Here is a tiny trained network, its code and every weight. The questions are about switching its units off for an input and a class, where a switched-off unit gives its printed mean instead of its output.

import numpy as np


def w(rows, s, z=0):
    codes = np.array(rows[::2]) - 128.0
    scale = np.full(codes.shape[1], s)
    scale[-1] = z or s
    return codes * scale


def norm(h):
    return h / np.sqrt((h * h).mean(-1, keepdims=True) + 1e-5)


def f(y):
    return y / 2 * (1 + np.tanh(0.7978845608 * (y + 0.044715 * y**3)))


def log_softmax(a):
    a = a - a.max(-1, keepdims=True)
    return a - np.log(np.exp(a).sum(-1, keepdims=True))


def net(x, mask):
    res = np.array(x, float).reshape(1, 4) / 4 @ E
    u = 0
    for l in range(4):
        y = f(norm(res) @ A[l][:, :-1].T + A[l][:, -1])
        res = res + np.where(mask[u : u + 7], y, B[l][:, -1]) @ B[l][:, :-1]
        u += 7
    return log_softmax(norm(res)[-1] @ U[:, :-1].T + U[:, -1])


A, B = {}, {}
E = w([
[66,171,167,174,148,134,63,80,128,2],'x0',
[107,170,86,166,50,193,217,99,137,120],'x1',
[99,117,139,137,122,148,123,143,110,140],'x2',
[143,121,97,190,115,72,172,227,42,57],'x3',
],0.0063)
A[0] = w([
[135,85,220,160,186,140,113,203,188,118,6],'0.n1',
[153,142,178,84,99,228,156,164,52,117,117],'0.n2',
[137,138,46,77,243,242,86,85,133,192,134],'0.n3',
[193,172,162,158,165,192,115,197,95,172,39],'0.n4',
[158,157,108,140,198,67,148,196,3,74,58],'0.n5',
[92,217,175,142,112,124,19,147,131,11,53],'0.n6',
[114,106,186,4,181,47,42,205,99,129,46],'0.n7',
],0.0044,0.0022)
B[0] = w([
[153,127,175,164,168,165,141,167,101,162,126],'0.n1',
[211,142,75,103,131,100,103,96,170,103,145],'0.n2',
[69,150,128,137,96,54,82,175,158,88,230],'0.n3',
[185,146,122,89,118,124,155,84,66,172,116],'0.n4',
[99,102,183,139,42,108,84,100,121,125,253],'0.n5',
[91,156,80,5,192,183,180,106,71,111,244],'0.n6',
[190,54,2,176,147,202,135,101,170,114,248],'0.n7',
],0.0061,0.0031)
A[1] = w([
[149,178,195,59,197,230,115,129,138,171,94],'1.n1',
[82,117,82,88,46,154,159,106,114,102,43],'1.n2',
[126,178,163,158,54,142,166,114,159,127,49],'1.n3',
[149,223,64,165,118,218,193,37,99,138,71],'1.n4',
[204,29,202,172,214,118,125,121,132,116,83],'1.n5',
[136,192,89,224,44,169,174,151,220,82,12],'1.n6',
[215,121,254,232,150,119,210,177,63,90,5],'1.n7',
],0.0053,0.0018)
B[1] = w([
[105,104,211,180,46,148,161,172,123,139,189],'1.n1',
[192,109,157,228,200,151,151,237,189,155,203],'1.n2',
[174,26,62,141,171,167,40,178,206,125,175],'1.n3',
[80,130,74,239,230,108,130,109,32,188,254],'1.n4',
[148,191,45,179,209,255,85,140,160,169,187],'1.n5',
[192,62,73,186,198,168,99,105,99,238,235],'1.n6',
[79,118,215,199,104,138,136,188,199,34,181],'1.n7',
],0.0047,0.0029)
A[2] = w([
[70,143,152,127,79,136,93,36,240,156,105],'2.n1',
[89,86,123,192,206,99,170,126,89,139,154],'2.n2',
[76,140,113,128,115,156,128,217,109,46,251],'2.n3',
[86,167,156,170,33,130,44,115,220,150,70],'2.n4',
[150,30,149,96,214,71,38,132,153,86,115],'2.n5',
[142,90,135,203,3,54,144,187,94,28,181],'2.n6',
[180,129,104,13,105,101,195,238,106,230,96],'2.n7',
],0.0056,0.0021)
B[2] = w([
[202,100,122,112,107,2,166,181,96,122,232],'2.n1',
[164,119,107,67,95,152,10,116,163,167,205],'2.n2',
[172,172,150,101,114,77,139,167,203,197,225],'2.n3',
[176,80,207,146,118,82,136,100,178,172,186],'2.n4',
[159,119,70,189,106,180,167,150,90,191,219],'2.n5',
[135,97,176,99,124,81,119,39,174,195,254],'2.n6',
[23,233,212,91,140,210,108,126,85,26,232],'2.n7',
],0.0073,0.0041)
A[3] = w([
[176,58,57,213,197,218,107,203,160,163,105],'3.n1',
[122,43,174,99,61,2,150,154,165,154,119],'3.n2',
[117,180,125,167,160,223,69,193,79,81,121],'3.n3',
[47,247,107,35,172,159,153,125,97,12,83],'3.n4',
[130,84,34,198,102,198,175,88,153,162,76],'3.n5',
[164,132,149,195,43,82,141,164,53,39,6],'3.n6',
[142,95,13,120,162,132,143,184,162,123,84],'3.n7',
],0.0061,0.0018)
B[3] = w([
[110,141,72,176,159,117,66,159,96,76,253],'3.n1',
[151,35,136,165,132,78,220,43,193,133,230],'3.n2',
[132,128,132,151,103,91,164,72,157,144,188],'3.n3',
[97,185,203,53,65,182,202,190,90,135,201],'3.n4',
[172,106,56,120,190,165,2,154,96,70,198],'3.n5',
[182,75,126,130,171,93,128,99,138,132,120],'3.n6',
[138,111,145,178,130,139,86,122,65,162,170],'3.n7',
],0.0083)
U = w([
[166,103,22,209,191,170,28,139,83,128,253],'0',
[192,28,191,154,88,9,222,47,237,166,2],'1',
[57,254,204,27,64,203,200,149,98,104,103],'2',
],0.0081,0.00028)

Each question gives the input, the list of numbers given to net, and the class t.
The units are the neurons (one row each of A and B). Each row of codes is followed by its name. A weight is (code - 128) times the scale printed after its matrix; where a second scale follows, it is the last column's (A, B and U).
mask holds one flag per neuron, layer by layer. A switched-off neuron (its flag False) gives its mean, the last column of its row in B, instead of its output. The means were averaged over made-up inputs and are rounded, as every weight is.
A unit's drop is (log p(t) with every unit on - log p(t) with that unit switched off) / (log p(t) with every unit on - log p(t) with every unit switched off).
The circuit of an input: a set's keep is (log p(t) with only the set's units on - log p(t) with every unit switched off) / (log p(t) with every unit on - log p(t) with every unit switched off). Starting from the 12 units with the biggest drops (on a tie, the unit counted first), units are removed one at a time, each time the one whose removal leaves the highest keep (on an exact tie, the one counted first), for as long as the keep stays at least 0.8.
units of the circuit, in order: the units of the circuit, biggest drop first
most important unit: the unit with the biggest drop
top k neurons: the k neurons with the biggest drops, biggest first
top k neurons in layer l: the k neurons of layer l with the biggest drops, biggest first
drop when u is switched off: that unit's drop, to one decimal
input [-8,7,-4,-2], class 2: top neuron -> (2.n7)
input [1,7,-2,-7], class 0: top 3 neurons -> (1.n6; 1.n4; 0.n5)
input [-4,-7,0,-7], class 0: top 2 neurons in layer 2 -> (2.n5; 2.n6)
input [-8,6,3,-7], class 2: top 4 neurons -> (2.n7; 0.n7; 0.n5; 2.n6)
input [8,7,-5,-3], class 2: top 3 neurons -> (0.n6; 0.n7; 3.n4)
input [-6,-5,8,6], class 1: top 4 neurons -> (0.n5; 0.n6; 1.n6; 1.n7)
input [-7,3,8,8], class 1: top 2 neurons -> (0.n6; 2.n6)
input [1,-5,-1,6], class 1: top 2 neurons -> (0.n5; 2.n6)
input [-7,8,-2,0], class 0: top 2 neurons -> (1.n4; 1.n6)
input [-6,-5,8,2], class 2: top 3 neurons -> (2.n7; 1.n6; 1.n4)
input [-1,8,-4,-8], class 0: top 4 neurons -> (1.n6; 1.n4; 0.n5; 2.n6)
input [-8,0,3,-7], class 2: top 3 neurons -> (2.n7; 0.n5; 2.n6)
input [-3,4,1,6], class 1: top 2 neurons -> (0.n7; 2.n6)
input [-8,-6,6,-1], class 2: units of the circuit, in order -> (2.n7)
input [-7,5,-6,-6], class 2: top 4 neurons -> (2.n7; 0.n5; 0.n7; 2.n6)
input [7,6,-7,-2], class 2: top 2 neurons in layer 3 -> (3.n4; 3.n1)
input [2,4,8,6], class 1: drop when 0.n7 is switched off -> 0.1
input [-7,2,-3,-2], class 2: drop when 2.n7 is switched off -> 0.6
input [-4,3,0,7], class 1: drop when 3.n1 is switched off -> 0.0
input [-6,-8,-8,-5], class 0: most important unit -> 0.n7
